Below are the code and all the weights of a small trained network. Each question names an input and a class and asks about switching units off, where a switched-off unit gives its printed mean instead of its output.

import numpy as np


def w(rows, s, z=0):
    codes = np.array(rows[::2]) - 128.0
    scale = np.full(codes.shape[1], s)
    scale[-1] = z or s
    return codes * scale


def f(y):
    return np.maximum(y, 0)


def log_softmax(a):
    a = a - a.max(-1, keepdims=True)
    return a - np.log(np.exp(a).sum(-1, keepdims=True))


def net(x, mask):
    res = np.array(x, float).reshape(1, 8) / 4 @ E
    y = f(res @ A[0][:, :-1].T + A[0][:, -1])
    res = res + np.where(mask, y, B[0][:, -1]) @ B[0][:, :-1]
    return log_softmax(res[-1] @ U[:, :-1].T + U[:, -1])


A, B = {}, {}
E = w([
[165,204,94,171],'x0',
[113,37,18,163],'x1',
[79,81,143,167],'x2',
[22,179,88,120],'x3',
[35,111,137,37],'x4',
[120,80,224,103],'x5',
[99,107,199,253],'x6',
[128,126,121,187],'x7',
],0.0072)
A[0] = w([
[69,53,62,161,136],'n1',
[127,181,46,70,138],'n2',
[107,97,93,238,155],'n3',
[212,50,203,76,254],'n4',
[114,173,77,15,151],'n5',
[59,142,255,37,151],'n6',
[176,242,125,225,147],'n7',
[145,26,144,186,227],'n8',
],0.0075,0.0043)
B[0] = w([
[75,137,61,172,188],'n1',
[144,226,58,91,184],'n2',
[124,119,91,254,200],'n3',
[187,63,126,65,254],'n4',
[107,181,24,27,200],'n5',
[83,107,215,36,226],'n6',
[227,221,234,229,207],'n7',
[137,40,62,167,230],'n8',
],0.0076,0.0086)
U = w([
[211,19,135,103,120],'0',
[174,90,85,106,254],'1',
[106,255,12,56,76],'2',
[8,119,222,44,78],'3',
[57,51,46,216,25],'4',
[217,216,182,221,146],'5',
],0.0076,0.004)

Each question gives the input, the list of numbers given to net, and the class t.
The units are the neurons (one row each of A and B). Each row of codes is followed by its name. A weight is (code - 128) times the scale printed after its matrix; where a second scale follows, it is the last column's (A, B and U).
mask holds one flag per neuron, in row order. A switched-off neuron (its flag False) gives its mean, the last column of its row in B, instead of its output. The means were averaged over made-up inputs and are rounded, as every weight is.
A unit's drop is (log p(t) with every unit on - log p(t) with that unit switched off) / (log p(t) with every unit on - log p(t) with every unit switched off).
The circuit of an input: a set's keep is (log p(t) with only the set's units on - log p(t) with every unit switched off) / (log p(t) with every unit on - log p(t) with every unit switched off). Starting from all 8 units, units are removed one at a time, each time the one whose removal leaves the highest keep (on an exact tie, the one counted first), for as long as the keep stays at least 0.8.
circuit, biggest first: the units of the circuit, biggest drop first
top k neurons: the k neurons with the biggest drops, biggest first
drop when u is switched off: that unit's drop, to one decimal
input [1,8,6,-8,-8,-1,5,0], class 4: top 2 neurons	(n8, n3)
input [7,0,3,6,-8,-8,-1,-6], class 5: circuit, biggest first	(n7)
input [2,-5,6,4,-4,6,2,-3], class 3: top 2 neurons	(n6, n3)
input [1,-3,-7,-5,6,6,0,3], class 3: top 2 neurons	(n6, n8)
input [3,2,-4,0,0,-6,3,-4], class 5: top 2 neurons	(n7, n5)
input [7,4,0,3,-8,0,-8,8], class 5: drop when n5 is switched off	0.0
input [4,-7,-6,4,-5,-8,-5,5], class 5: drop when n7 is switched off	3.6
input [3,-4,7,-3,2,-8,0,-4], class 5: drop when n3 is switched off	-0.1
input [-6,5,0,-6,-4,-8,-5,-7], class 2: circuit, biggest first	(n2, n5)
input [4,7,3,-5,-1,2,-8,-4], class 2: top 2 neurons	(n2, n5)
